Below is a small trained network, with its code and all its weights. Each question gives an input and a class and asks what happens when units are switched off, that is, made to give their printed mean instead of their output.

import numpy as np


def w(rows, s, z=0):
    codes = np.array(rows[::2]) - 128.0
    scale = np.full(codes.shape[1], s)
    scale[-1] = z or s
    return codes * scale


def f(y):
    return y / 2 * (1 + np.tanh(0.7978845608 * (y + 0.044715 * y**3)))


def log_softmax(a):
    a = a - a.max(-1, keepdims=True)
    return a - np.log(np.exp(a).sum(-1, keepdims=True))


def net(x, mask):
    res = np.array(x, float).reshape(1, 8) / 4 @ E
    y = f(res @ A[0][:, :-1].T + A[0][:, -1])
    res = res + np.where(mask, y, B[0][:, -1]) @ B[0][:, :-1]
    return log_softmax(res[-1] @ U[:, :-1].T + U[:, -1])


A, B = {}, {}
E = w([
[188,111,112,166,152,150,211,133,126,132,138,144],'x0',
[133,76,127,156,128,69,121,123,175,88,236,208],'x1',
[123,145,174,104,114,127,112,220,138,121,121,133],'x2',
[117,155,175,143,111,117,131,144,190,133,125,184],'x3',
[71,134,182,125,146,117,163,147,127,132,168,143],'x4',
[110,154,80,106,123,168,163,84,128,131,123,139],'x5',
[139,5,160,130,96,184,151,95,168,142,154,174],'x6',
[117,170,122,118,126,144,108,84,120,83,200,219],'x7',
],0.012)
A[0] = w([
[116,117,126,138,154,52,147,171,137,140,168,106,209],'neuron 0',
[157,8,132,130,110,159,113,95,133,134,116,108,147],'neuron 1',
[109,156,123,105,129,147,114,158,88,125,104,95,154],'neuron 2',
[194,146,164,177,145,93,115,122,115,133,121,116,142],'neuron 3',
[120,126,214,122,117,148,69,126,107,126,84,132,190],'neuron 4',
[124,124,123,134,119,113,130,109,151,119,176,173,120],'neuron 5',
[84,163,117,104,110,171,150,112,183,140,106,185,135],'neuron 6',
[107,118,118,135,125,87,107,73,151,110,239,196,222],'neuron 7',
[118,102,107,124,114,99,113,105,163,126,179,159,255],'neuron 8',
[77,111,146,73,102,177,91,156,145,138,113,127,207],'neuron 9',
[129,141,155,141,110,121,149,158,176,125,136,151,106],'neuron 10',
],0.018,0.0036)
B[0] = w([
[112,142,153,118,93,134,129,163,147,53,110,149,172],'neuron 0',
[213,167,45,111,188,132,120,49,128,200,54,134,222],'neuron 1',
[117,99,92,119,129,114,134,84,168,104,154,163,181],'neuron 2',
[85,102,129,81,127,145,155,137,147,82,137,145,154],'neuron 3',
[102,128,146,120,118,108,180,212,141,64,149,136,187],'neuron 4',
[99,123,108,158,149,156,102,62,111,176,214,162,188],'neuron 5',
[188,92,112,108,149,99,131,170,152,121,56,102,187],'neuron 6',
[38,167,9,106,133,76,126,9,139,109,217,137,253],'neuron 7',
[34,125,131,119,119,143,132,109,139,131,169,108,198],'neuron 8',
[78,135,168,149,104,127,138,153,123,63,185,143,190],'neuron 9',
[156,114,114,124,135,144,134,97,93,124,92,97,172],'neuron 10',
],0.012,0.027)
U = w([
[85,114,203,128,69,105,154,254,150,51,137,151,193],'0',
[204,127,124,121,164,130,132,116,125,154,58,127,105],'1',
[126,140,198,202,104,137,77,124,66,198,171,133,4],'2',
[49,154,63,87,139,96,131,20,145,110,194,159,194],'3',
],0.0093,0.0025)

Each question gives the input, the list of numbers given to net, and the class t.
The units are the neurons (one row each of A and B). Each row of codes is followed by its name. A weight is (code - 128) times the scale printed after its matrix; where a second scale follows, it is the last column's (A, B and U).
mask holds one flag per neuron, in row order. A switched-off neuron (its flag False) gives its mean, the last column of its row in B, instead of its output. The means were averaged over made-up inputs and are rounded, as every weight is.
A unit's drop is (log p(t) with every unit on - log p(t) with that unit switched off) / (log p(t) with every unit on - log p(t) with every unit switched off).
The circuit of an input: a set's keep is (log p(t) with only the set's units on - log p(t) with every unit switched off) / (log p(t) with every unit on - log p(t) with every unit switched off). Starting from all 11 units, units are removed one at a time, each time the one whose removal leaves the highest keep (on an exact tie, the one counted first), for as long as the keep stays at least 0.8.
units of the circuit, in order: the units of the circuit, biggest drop first
k most important neurons: the k neurons with the biggest drops, biggest first
drop of u: that unit's drop, to one decimal
input [3,8,7,-3,-2,0,-2,-5], class 0: 3 most important neurons => neuron 7; neuron 0; neuron 1
input [6,-5,4,4,-1,-3,-1,6], class 0: units of the circuit, in order => neuron 7
input [3,1,-7,-8,4,-3,8,-4], class 1: units of the circuit, in order => neuron 1; neuron 7
input [8,3,-7,5,-5,0,6,-7], class 1: units of the circuit, in order => neuron 7; neuron 1
input [-4,-4,-3,6,-8,-8,2,-1], class 0: 2 most important neurons => neuron 7; neuron 4
input [2,-7,3,1,-7,7,-3,7], class 1: 2 most important neurons => neuron 7; neuron 6
input [3,-5,6,-1,2,-7,8,2], class 1: 2 most important neurons => neuron 1; neuron 7
input [0,-1,1,-2,8,-2,1,1], class 0: 3 most important neurons => neuron 7; neuron 1; neuron 5
input [7,3,-6,-6,1,-2,2,-8], class 1: drop of neuron 7 => 0.2
input [3,-7,3,5,1,-3,7,-4], class 1: drop of neuron 1 => 0.6
input [6,0,-5,-2,2,6,1,-8], class 1: drop of neuron 7 => 0.4
